The same points and some others measured another way (B), then each row and its match in B
B:
1: [-252 -703  176  -86  407  299 -208 -151  -23 -523  216   87  412  245
 -308  217  108 -332  524  -51  -80 -280 -424  549 -109 -411  251  414]
2: [-202   45   -6   18   14 -115  -29  393 -272 -301    5   59   45 -421
  300  114    1  290 -209   26  -27  128  -30   37 -122  105  -66  318]
3: [-135 -141   57   86  -77   84   -6   66   42 -121  -53   41  132  180
  107  -24  223  -14  134  -83 -213  -32  -63  161   80 -264   66   16]
4: [ 117  140  175   43  -47  -29   94  307 -196   -4   37  -75 -104 -356
  169  109   31   51  -15   85  -88  271   12 -242    2  200 -155   59]
5: [-100 -209   41   86  351   89 -127  117   22 -365  -10   34  189 -234
  135  121   64  -95  -29  114 -161  279 -199  291 -150  -35  105  348]
6: [ -74 -290  243 -118   27  174   75   75 -311 -129  289  -20  138  148
 -271  180    3 -178  465  -69   90 -214 -137  -33  -60  -89  -52  105]
7: [ 158 -135  385 -161   45    2  -42  316 -413 -218  187 -115  -14 -538
  -86  267    6  -17  260   86  -10   10 -264 -208   14  168 -158  250]
8: [   6 -247  114  135  205  267   16 -160  310  -76   84  102   40  280
   10   72  145 -246  284  -80 -284  117  -29  211   26 -306  215  111]
9: [  -8  -15 -218    9  194  135  -30  184  -93   16  206  144 -449  -71
  126  145 -340  367 -146 -221  212  175  160 -213   57  -81  -61  131]
10: [ 101  -68   44   35  326  386  347 -157   -7  262  586  180 -342  422
 -242  281 -402 -240  385 -185  237  201  375 -304 -226   26    4  106]
11: [ 313   26  -95  -48   39   47 -214  369 -231   56  -73 -158 -491 -408
   88   42 -170  389 -200  -54  150  265 -154 -415  380   -7 -277 -173]
12: [ -37 -195  -48  -44 -166   62 -189  219 -179  -87 -106  -81  -67   80
    4  -48   97  261   64 -170   27 -170 -221  -34  336 -320 -103 -172]
13: [ 195   34   73   77  -35  155  110  114  -67  194   27 -113 -167  131
  -39   10    6  -70  140  -22  -16  221   36 -279  139  -16 -153 -236]
14: [  56  140   57   70  -13   88  216  173 -126  144  192   46 -219   -1
   84  107 -112   47   54  -64   40  233  225 -288  -62  114 -108    7]
15: [ -37 -203 -255    6  -83   81 -318  233  -95 -101 -252 -103 -140   81
   77 -141   85  394 -142 -182   45  -70 -266   24  448 -413 -108 -250]
16: [  99  -24   58  144  330  -64 -255  305  102 -378 -269  -73   52 -724
  408   73  159   78 -331  258 -345  571 -286  187   12   93   40  314]
17: [ 499 -263  387   64   26  319  -40  -89   21  195 -147 -438  124  280
 -403  -74  350 -617  557  187 -228  212 -425 -168  374 -153 -172 -549]
18: [ 221  185  170    8 -320  -46   76  341 -211  175  -55 -129 -276 -243
  148   -5  103  221   27  -43  -84  108   24 -442  290   58 -243 -224]
19: [-303  -74 -258   47 -234    3  -76  250 -158  -92 -140   36    9  278
  180 -133   87  384 -130 -227   69 -172   -4   82  198 -346  -72 -143]
20: [-139  -41  182  149 -174  124  240  -32   96   52   33   38  230  433
   52  -25  288 -253  313  -53 -270   -5  117   98  -48 -171   89  -80]
21: [ 270   19   14   26  -78  -57 -280  392 -120  -69 -315 -233 -233 -489
  229  -55  147  311 -217   53 -136  269 -309 -210  435  -61 -210 -189]
22: [ 672 -294  483   52  233  474   47 -263  175  316   81 -360  -81  320
 -524   65  194 -781  727  151 -231  333 -316 -291  322 -115  -89 -464]
23: [-227  -97 -101   93 -374   35  -42  142  -18  -12 -234  -30  137  442
  125 -203  322  177   64 -198 -149 -226  -78  120  303 -440  -18 -314]
24: [ -50   94  -54  133 -193  114  214   72    4  221   53   46 -124  399
  100  -50   45   52   92 -167  -41   70  234 -167   91 -155  -49 -219]
25: [ 649 -294  593  -73  152  207 -203   91 -125  -33  -89 -466   36 -392
 -356  116  308 -510  511  293 -269  258 -628 -238  374   36 -206 -239]
26: [ 114 -302  203   -6   77  200 -109  -13   63 -100   21  -63   18   91
 -115   72  165 -152  341  -64 -181  -41 -243   75  214 -291   52  -11]
27: [-190  245  -44  220  -18   11  315  151   33   59   88  155    6  108
  324   42    7   21 -118  -12 -118  333  371  -29 -265  115   19  124]
28: [  35  -10   64  -15  209  180  202   76 -115   47  421  173 -298  -12
  -21  268 -303   30  170 -143  139  159  244 -252 -176   92  -18  252]
29: [ 353 -284  164   98  604  496  113 -273  183  139  335  -50 -154  290
 -364  226 -199 -599  444   75   15  472  -27 -112 -114   -5   37   11]
30: [ 508 -130  226  193   27  432  111 -307  437  460  -48 -200 -208  625
 -258  -96  248 -522  503  -40 -314  297  -38 -232  425 -338    0 -608]
31: [  50 -170  -16 -106 -162   53 -205  234 -153  -68  -15  -12 -276  -95
   50   28   19  395   67 -249   16 -204 -175 -153  424 -331  -98  -82]
32: [  76   18  100   74   74 -119 -181  407 -165 -295 -276 -181  129 -614
  293   23  204   97 -237  231 -216  381 -295   48   59  135 -122  121]
33: [ -27  -78  -93   45  134  103  -74  127   83  -88   92  154 -284 -112
  208   99  -98  276  -76 -182  -60  115   60  -13  106 -197   56  190]
34: [  29 -328  130  127 -173  312    7 -228  274  127 -120  -98  174  798
 -191 -162  410 -337  516 -157 -300 -178 -153  166  349 -584  106 -423]
35: [-105 -168  132  -56 -509  -14  -86  257 -312  -43 -198 -199  201  243
  -76 -151  378  123  265 -126  -85 -409 -277  -21  389 -349 -167 -357]
36: [-233   42  -48  -41  153   20  201  285 -400 -141  395  189 -113 -182
   92  269 -338  200  -43  -70  280  110  239 -158 -358  232  -93  405]
37: [ -69  259  126  155   25  -24  337  206  -27   26  185  148  -60 -167
  312  147  -34  -20  -53   48 -144  385  350 -144 -310  264   -2  255]
38: [ -67  125  -81   28 -286 -123  -52  461 -348  -49 -220 -146  -20 -190
  226 -100  112  348 -219   -5   31   81  -88 -171  188   13 -259 -189]
39: [ 513 -365  440    2  580  451    3 -228  160   14  320 -131 -117  -46
 -400  299  -56 -670  593  150 -143  395 -247 -122  -11   12   53  109]
40: [ -53   56  -84  -28  330  140  218  190 -274    0  514  221 -376 -157
   33  334 -513  179  -20 -128  352  255  333 -308 -316  246  -90  391]
41: [-139 -199  -61  -63   34  110  -39  200 -339 -128  125  -24   11  116
 -112   69  -92  120  113 -109  219  -99 -106  -40   26 -127 -123   22]
42: [  41 -324   68  166  516  355   -9 -235  340 -139  134   80  104  265
  -70  131   30 -440  257   45 -216  339  -82  297 -138 -202  230  203]
43: [ 211 -210    3  -88  263  355   38  -71    2  167  466  150 -572  173
 -216  265 -397   90  319 -321  226   -1  136 -336  150 -207  -10   74]
44: [ 402   22 -149 -139  218  210  -76  257 -296  247  321  -29 -853 -280
 -111  221 -581  431  -61 -231  451  245   80 -701  299   67 -311  -86]
45: [  47  158  236   13  269    2  245  261 -212 -118  388  139 -161 -551
  179  358 -249  -21   11  108   12  408  213 -236 -399  437  -53  530]
46: [-179 -160   40   -9  250   33  -37  237 -256 -348  141   53  150 -277
   74  193  -67   26   -4   66   31  134 -117  146 -227   83    5  395]
47: [   4 -142  228  -99 -210   41   10  216 -285  -61   97  -69    4  -14
  -83   81  127   60  308  -97  -28 -226 -135 -134  175 -121 -114  -48]
48: [ 390 -201  224   60  549  248 -123   35   41 -134   54 -166  -60 -376
  -99  202  -38 -351  138  249 -129  574 -292  -53  -17  132  -40  150]
49: [ 394 -469  389    6  119  386 -112 -178   53   66  -41 -352  168  365
 -488   -6  316 -621  686   90 -201   28 -488  -14  350 -313  -48 -398]
50: [-256  251  -89   57 -162 -279    8  550 -277 -257  -66  122  -81 -591
  552   73   -5  565 -447  -22  -55  177  120  -69  -94  178  -91  334]
51: [ 118 -175  -40  -67 -258   96 -212  193 -115   57 -124 -119 -281  108
  -23  -87  106  336  100 -256    3 -212 -219 -190  560 -414 -145 -338]
52: [  83    9  120  -35  139   12    8  292 -228 -133  167   25 -194 -448
  117  211 -141  148  -19   22   21  229  -25 -190  -47  160 -104  269]
53: [-264   -5   44    8  -96   -1  160  185 -144 -120  225  207  -19   26
  184  143  -25  187   70 -179  -29  -96  187    9 -139  -59   43  270]
54: [-193 -103 -108  234 -318  -14 -195   96  340 -125 -521  -34  224  296
  386 -307  576  155 -105 -108 -513  -26 -186  374  404 -570  142 -274]
55: [ 342 -196  421 -237  132  229  117  124 -437   77  519 -101 -287 -201
 -414  362 -256 -176  558  -46  231  -52 -100 -505   21  172 -222   96]
56: [ -40 -393   87  -25  486  181 -217   66  -43 -427  144   50  103 -253
  -46  234  -60 -112  125   53  -45  144 -304  276 -115 -107  111  438]
57: [ -69 -184  139   20  -47   18 -124  198 -104 -245 -119  -79  192 -117
   84   15  252   14  105   26 -192  -16 -261  147  119 -162  -16   50]
58: [ 226 -257  366 -215  -28  219   66   90 -376   51  399  -93 -207   13
 -393  255 -119 -106  596 -141  166 -246 -134 -376  151  -58 -173  -10]
59: [ 169  163  287  -40  -83  -88  119  418 -414  -36  105 -130  -97 -548
   97  174    1   65   34  139  -10  247  -26 -373  -46  357 -261   90]
60: [ 363 -131  205   70  165  168 -115  155 -117   -4 -187 -374   87 -152
 -149  -20  182 -321  138  259 -113  415 -378 -135  197   65 -203 -268]
61: [-219  -88 -168    3   50   41  -41  236 -198 -164   83  102  -74   -8
  135   68 -110  293 -103 -150  137    4   20   30  -22 -121  -43  160]
62: [ -55   68   85  163 -191   -6   69  150  115    3 -157   -3   52   52
  264  -65  289   36    5  -30 -312  137   38   43  113 -146   28  -70]
63: [ 253 -345  351 -130  -96  284   -2   -2 -262   96  150 -254   32  312
 -480   62  128 -324  656  -56   51 -227 -321 -222  293 -216 -170 -325]
64: [ 122  -45  -80   87  -83  105 -104  167  -21   89 -174 -141 -143  107
   60 -102  105  116  -25  -69  -52  148 -113 -136  321 -207 -132 -308]
65: [ -48  -42  241  -79   39  107  231  138 -251  -44  437  153 -121  -75
  -44  290 -170  -11  311 -111   65  -44  165 -204 -196  103  -28  320]
66: [ -96  -65 -409   30  101   94 -203  220  -40  -56  -16  130 -433   -2
  237    1 -257  575 -322 -284  201   95   55  -88  240 -285  -51   23]
67: [  47 -192 -199  -18   46  260  -51   43 -104  151  145   11 -353  382
 -149   19 -216  208  130 -292  256  -62   19 -220  282 -322 -117 -230]
68: [  75   54  103   92    6  179  283   32  -41  199  223   34 -131  228
  -30  101  -61 -148  221  -57    6  200  223 -238  -76   43  -69  -62]
69: [-405   81 -123  164 -153  -83  104  240  -25 -186 -120  144  231  111
  387  -68  200  198 -188  -59 -181   67  143  241 -142 -117   65  131]
70: [-274   13   59  213 -241  142  318 -121  288  119   90  235  111  666
  177  -54  260 -113  264 -229 -314  -86  337  157  -51 -343  219  -45]
71: [ 329 -185  225 -177 -695   64 -205  279 -380  263 -279 -437 -172  230
 -296 -222  376  202  422 -216   -5 -491 -443 -463  890 -459 -392 -831]
72: [-275 -199  173  -54 -236  -91  -83  342 -427 -359 -121 -131  459  -91
   22   -9  326   38  148   62  -81 -236 -328  194   17  -96 -100   63]

[ -56 -185 -216 -280  254   81  -21 -101   74   19  398  -91  426  259
 -259 -190  -27  -60  -59  195 -130 -335   99  321 -491 -238  -81 -263
   30 -125 -109] | 63
[ 207 -243   -1 -245    9  123 -326  -85   53   50  126  -63  210  250
   77  452  -96  212   22  -69 -339   42  -40  233 -419 -251 -112 -263
  -71  -39 -119] | 46
[  98   29 -331 -143  340  272  430 -465   26 -167  596 -141  -74  364
 -573 -479  111 -214  104  121  165   34  254  173 -302 -141  282   32
   16 -509 -353] | 25
[ 184 -336  -36  -34   61  117 -132  154   35  -42  289  122   45  -46
 -160  243 -372  296   54   11 -427  -86 -100  -71  185  129 -392  190
   29  146  129] | 37
[-129 -146  112  137  -92  -86 -308  135    6  694 -120   -4  520 -249
  380   50   17   70  214  155  -41  -53  -18   92 -507 -235 -124 -411
 -134  579  437] | 43
[-362  275  317  186  -72 -141  -50  189 -153  101 -143   77   31 -372
  258   84  298  -85  193   46  364  -17  146  147 -100  232  155   58
  -14  286  274] | 67
[-288  159  316  161   77 -149   98  369 -138 -388   59  303 -281 -379
 -248   26   52   71  292 -272   84   59   67  -17  544  552   45  473
  316   -9  160] | 68
[ -37   64  -99   39   52  171   88 -115  -57   57  290 -100  -27   17
    7  -26   73  -32   -3  333  195  -95  131  105 -190  108   -9  105
 -162   90   26] | 64
[-178  301   49   84   15  130  203 -174 -135  -32  148 -117 -110 -112
  123    1  313 -221  -57  333  500 -171  260  202 -228  176  192  186
 -240   43   36] | 11
[  19  -40  -18 -213  219  145  182  -61  -19 -475  353   70  -93   69
 -349  101  -58  -47 -159    0  -58 -346  141  190   97  178  -66  324
   34 -298 -141] | 59
[ 154  -39  201   15  -78   51 -195 -171  -22  250 -132   -3   29   32
  164  317  115  111  363 -314  -90  466   32  106 -376 -263  238 -286
  -32   -3   -4] | 56
[ -57 -322   97  169  -46 -121 -326  290   37  618  -36  146  465 -306
  160    9 -220  229  341   -6 -315   53 -133  -80 -172 -122 -287 -280
   43  580  490] | 10
[ -83    5 -100 -119  192  160  208  -26  -46 -330  416   -2  -30    4
 -240  -23  -34  -88 -230  299   89 -475  161  174   46  261 -152  346
  -75  -96  -30] | 18
[ 220 -277  -97  120  -60   73 -316  -34   48  554  158  -57  185  134
   84   68 -149  353  496  -29 -317  576 -134  -85 -355 -251  -55 -382
   21  270   76] | 42
[ -86  188   37   11  -46  136  -23 -173  -92  111   87 -173   22    7
  283  197  266 -103  -55  321  327  -86  183  246 -433    4  133  -46
 -276  116    6] | 15
[ -75  -77  414   49   33 -126  -36  228  -50 -107 -182  334   29 -430
  -74  242  -64   30  220 -488 -168  -51   36   23  247  127  -10  178
  162   65  290] | 65
[-143   23 -327 -301  323  251  346 -325   26 -146  541 -209  330  190
 -246 -329  124 -402 -488  631  300 -874  320  418 -526  -98  -65   42
 -285 -175  -99] | 71
[ -73  289  -74  -35  100  236  283 -256 -121 -321  347 -153 -297  113
  -91   18  267 -173 -112  329  426 -119  267  220 -128  240  208  311
 -182 -226 -212] | 21
[ 227 -374  -11 -125   54  116 -200   34   72   88  178   73  205   41
  -68  288 -305  235   54  -82 -452  -67  -79   32  -95 -118 -297  -61
  -21   99   98] | 45
[ -47  337  636  223  -68   15  306   70 -232 -570 -274  362 -666 -626
   -4  507  176 -139  103 -524  296   28  225  -54  701  569  261  814
  -16 -129  193] | 50
[ 265 -124 -351 -339  145  361  -35 -338   34 -264  587 -271  -41  585
 -168  250  -56  130 -202  359 -136  -96   73  274 -403  -86  -99  -12
 -177 -321 -448] | 32
[ 268 -441 -235 -334   25  219 -463   58  101  -21  417 -143  281  399
   61  545 -374  423 -213  317 -570 -232 -154  196 -319  -91 -531 -144
 -130  121 -128] | 69
[  -6   29  -90 -222  130  220   79 -110  -36 -379  371  -97  -51  152
  -92  234   32  -42 -303  320   79 -424  156  272 -126  178 -121  251
 -167 -150 -158] | 38
[ -81 -106  261  118  -43  -95 -173  222  -36  200 -109  189  159 -336
  111  202  -71  115  241 -187 -135   12  -12    6   17   53  -98   -6
   56  307  335] | 28
[ 205  124  -24   20   -2  261   99 -286  -85 -193  267 -107 -426  206
  -83  244  117  104  187  -11  109  417  114   38  -44  120  225  203
  -90 -250 -274] | 16
[ 133    1 -310  -36  206  282  279 -369   -4  -25  536 -163 -104  274
 -335 -287   35  -75   87  265  130   76  168   82 -252  -48  133   66
  -94 -246 -225] | 60
[  27 -251  -94   14   51   92 -102  129   17  191  273   26  229  -96
   -3   69 -247  158  -16  278 -207 -250  -37    5  -53   70 -364   54
  -87  317  235] | 24
[   0  -29  178  183  -30  -38 -108  128  -62  132    7  141  -95 -169
  -28   98   -6  205  455 -260  -92  438  -22  -74   96  110   72   26
  156  125  138] | 8
[  84   18  239  -71   -4   95  -26  -33  -58 -275    1   95 -172  -89
   18  465   24   44    7 -209  -55  -25   94  131   57  128   35  223
  -59 -111  -18] | 2
[-126  288   33  266  261   83  670 -209 -135 -235  320  159 -460 -227
 -615 -624  206 -281  426 -197  443  273  301 -112  352  298  462  474
  184 -352  -23] | 17
